Below is a small trained network, with its code and all its weights. Each question gives an input and a target symbol and asks what happens when units are switched off, that is, made to give their printed mean instead of their output.

import numpy as np


def w(rows, s, z=0):
    codes = np.array(rows[::2]) - 128.0
    scale = np.full(codes.shape[1], s)
    scale[-1] = z or s
    return codes * scale


def norm(h):
    return h / np.sqrt((h * h).mean(-1, keepdims=True) + 1e-5)


def f(y):
    return y / 2 * (1 + np.tanh(0.7978845608 * (y + 0.044715 * y**3)))


def softmax(a):
    e = np.exp(a - a.max(-1, keepdims=True))
    return e / e.sum(-1, keepdims=True)


def log_softmax(a):
    a = a - a.max(-1, keepdims=True)
    return a - np.log(np.exp(a).sum(-1, keepdims=True))


def net(x, mask):
    ids = ['αβγδεζηθλμξπτφψω'.index(c) for c in x.split()]
    T = len(ids)
    res = E[ids] + P[:T]
    u = 0
    for l in range(2):
        r = norm(res)
        for j in range(2):
            rows = slice(2 * j, 2 * j + 2)
            q, k, v = (r @ M[l][rows].T for M in (Q, K, V))
            z = softmax(np.where(np.tri(T) > 0, q @ k.T / 2**0.5, -1e9)) @ v
            o = O[l][rows]
            res = res + np.where(mask[u + j], z, o[:, -1]) @ o[:, :-1]
        u += 2
        y = f(norm(res) @ A[l][:, :-1].T + A[l][:, -1])
        res = res + np.where(mask[u : u + 8], y, B[l][:, -1]) @ B[l][:, :-1]
        u += 8
    return log_softmax(norm(res)[-1] @ U[:, :-1].T + U[:, -1])


Q, K, V, O, A, B = {}, {}, {}, {}, {}, {}
E = w([
[97,73,193,150],'α',
[154,159,178,107],'β',
[150,102,177,110],'γ',
[103,69,125,181],'δ',
[173,136,60,219],'ε',
[103,108,99,149],'ζ',
[230,207,155,71],'η',
[163,167,117,31],'θ',
[77,170,81,68],'λ',
[140,132,134,221],'μ',
[151,113,161,145],'ξ',
[228,112,185,122],'π',
[189,105,159,189],'τ',
[219,54,178,182],'φ',
[163,3,114,166],'ψ',
[125,82,171,155],'ω',
],0.018)
P = w([
[172,122,90,94],'0',
[100,90,177,123],'1',
[252,206,147,196],'2',
[95,93,180,124],'3',
[227,218,144,174],'4',
[85,98,183,123],'5',
[222,218,145,173],'6',
[85,102,184,126],'7',
[206,237,132,158],'8',
],0.022)
Q[0] = w([
[223,153,164,173],'0.h1',
[205,82,65,101],'0.h1',
[56,103,203,2],'0.h2',
[63,155,98,140],'0.h2',
],0.058)
K[0] = w([
[182,198,159,216],'0.h1',
[176,96,21,104],'0.h1',
[54,163,254,157],'0.h2',
[100,176,80,106],'0.h2',
],0.053)
V[0] = w([
[138,91,25,91],'0.h1',
[35,120,110,88],'0.h1',
[74,70,144,87],'0.h2',
[214,139,3,141],'0.h2',
],0.017)
O[0] = w([
[49,189,74,109,46],'0.h1',
[85,111,142,31,2],'0.h1',
[65,205,104,142,166],'0.h2',
[189,87,3,109,172],'0.h2',
],0.014,0.01)
A[0] = w([
[121,108,156,140,33],'0.n1',
[53,99,133,147,85],'0.n2',
[32,4,129,207,40],'0.n3',
[143,117,154,102,2],'0.n4',
[25,61,155,107,126],'0.n5',
[127,147,148,173,135],'0.n6',
[67,62,113,187,35],'0.n7',
[141,98,123,132,48],'0.n8',
],0.048,0.0036)
B[0] = w([
[143,127,155,100,162],'0.n1',
[123,41,113,183,191],'0.n2',
[190,2,96,189,173],'0.n3',
[115,164,124,110,139],'0.n4',
[53,132,213,186,248],'0.n5',
[148,168,161,87,197],'0.n6',
[110,144,99,174,142],'0.n7',
[110,122,121,157,164],'0.n8',
],0.064,0.016)
Q[1] = w([
[131,60,114,138],'1.h1',
[159,192,53,210],'1.h1',
[2,113,50,119],'1.h2',
[130,85,80,95],'1.h2',
],0.057)
K[1] = w([
[147,53,122,145],'1.h1',
[122,138,18,117],'1.h1',
[179,84,253,159],'1.h2',
[84,117,128,110],'1.h2',
],0.062)
V[1] = w([
[179,77,160,3],'1.h1',
[160,46,87,175],'1.h1',
[14,56,69,105],'1.h2',
[147,141,162,159],'1.h2',
],0.043)
O[1] = w([
[252,149,129,96,54],'1.h1',
[112,38,168,84,251],'1.h1',
[151,165,14,37,134],'1.h2',
[102,125,133,166,66],'1.h2',
],0.031,0.019)
A[1] = w([
[68,146,155,177,27],'1.n1',
[156,207,147,92,169],'1.n2',
[192,90,43,248,4],'1.n3',
[97,201,186,105,72],'1.n4',
[119,252,66,172,210],'1.n5',
[35,178,132,111,44],'1.n6',
[72,151,162,60,3],'1.n7',
[27,119,128,167,27],'1.n8',
],0.047,0.0035)
B[1] = w([
[130,145,176,79,219],'1.n1',
[111,175,160,87,181],'1.n2',
[105,166,58,84,179],'1.n3',
[103,85,62,104,157],'1.n4',
[124,109,159,254,156],'1.n5',
[68,101,139,166,177],'1.n6',
[112,124,175,99,154],'1.n7',
[190,181,118,140,253],'1.n8',
],0.092,0.022)
U = w([
[222,115,93,168,121],'α',
[84,126,57,244,113],'β',
[164,207,134,31,120],'γ',
[139,148,140,164,166],'δ',
[203,143,142,149,121],'ε',
[116,54,138,156,145],'ζ',
[47,100,166,4,23],'η',
[27,142,105,114,123],'θ',
[175,80,123,83,93],'λ',
[187,131,169,98,89],'μ',
[153,119,156,99,103],'ξ',
[47,178,139,113,196],'π',
[170,229,108,190,112],'τ',
[156,171,185,92,83],'φ',
[52,67,77,88,144],'ψ',
[116,165,59,153,254],'ω',
],0.019,0.0099)

Each question gives the input, a string of symbols that net reads in full, and the target symbol t.
The units are the heads (2 rows each of Q, K, V and O) and the neurons (one row each of A and B). Each row of codes is followed by its name. A weight is (code - 128) times the scale printed after its matrix; where a second scale follows, it is the last column's (O, A, B and U).
mask holds one flag per unit, layer by layer, with each layer's heads first. A switched-off unit (its flag False) gives its mean, the last column of its rows in O or B, instead of its output. The means were averaged over made-up inputs and are rounded, as every weight is.
A unit's drop is (log p(t) with every unit on - log p(t) with that unit switched off) / (log p(t) with every unit on - log p(t) with every unit switched off).
The circuit of an input: a set's keep is (log p(t) with only the set's units on - log p(t) with every unit switched off) / (log p(t) with every unit on - log p(t) with every unit switched off). Starting from the 12 units with the biggest drops (on a tie, the unit counted first), units are removed one at a time, each time the one whose removal leaves the highest keep (on an exact tie, the one counted first), for as long as the keep stays at least 0.8.
units of the circuit, in order: the units of the circuit, biggest drop first
unit that matters most: the unit with the biggest drop
top k neurons in layer l: the k neurons of layer l with the biggest drops, biggest first
which heads matter: for each layer, one digit per head in row order, 1 if its drop is at least 0.15 and else 0, layers parted by /
input δ π θ β, target η: unit that matters most -> 0.h2
input ω θ δ θ θ φ, target λ: units of the circuit, in order -> 1.h1, 0.n5
input δ ε φ ω δ γ ε, target β: which heads matter -> 11 / 11
input δ ε θ ξ γ θ δ, target β: units of the circuit, in order -> 0.n2, 0.n3, 1.h1, 1.n5
input ε θ ε μ δ, target ψ: units of the circuit, in order -> 0.h2, 0.n5, 1.n8
input γ φ ψ γ θ θ θ, target η: which heads matter -> 00 / 11
input θ π ω γ θ δ ζ, target γ: which heads matter -> 11 / 10
input δ θ θ ε ξ ε μ, target β: units of the circuit, in order -> 0.n2, 0.n3, 1.h1, 1.n5
input γ θ ψ, target η: top 2 neurons in layer 0 -> 0.n6, 0.n5
input η γ η ε θ δ β μ, target ψ: top 3 neurons in layer 1 -> 1.n3, 1.n8, 1.n5
input θ θ α θ ε α τ, target γ: which heads matter -> 11 / 00
input θ β θ φ μ δ θ π, target γ: top 3 neurons in layer 0 -> 0.n6, 0.n5, 0.n3
input θ α θ ω θ ζ λ, target γ: which heads matter -> 11 / 10
input θ θ γ θ δ ζ α μ θ, target γ: top 4 neurons in layer 0 -> 0.n2, 0.n3, 0.n5, 0.n6
input μ θ θ θ ζ θ δ, target α: top 2 neurons in layer 1 -> 1.n8, 1.n1
input ζ ζ η ε δ, target ω: top 4 neurons in layer 0 -> 0.n5, 0.n2, 0.n3, 0.n6
input η ε μ θ γ, target ζ: unit that matters most -> 1.h1
input δ η ω μ δ η, target τ: which heads matter -> 00 / 10
input ψ θ δ δ θ δ θ, target θ: top 2 neurons in layer 0 -> 0.n6, 0.n3
input δ δ δ, target β: unit that matters most -> 0.h1
input η ω θ, target ζ: top 3 neurons in layer 0 -> 0.n5, 0.n6, 0.n3
input γ μ θ λ ω ζ γ, target η: top 3 neurons in layer 0 -> 0.n5, 0.n6, 0.n1
input δ θ φ, target β: top 2 neurons in layer 0 -> 0.n2, 0.n3
input θ θ δ ω θ ε, target ω: which heads matter -> 01 / 00
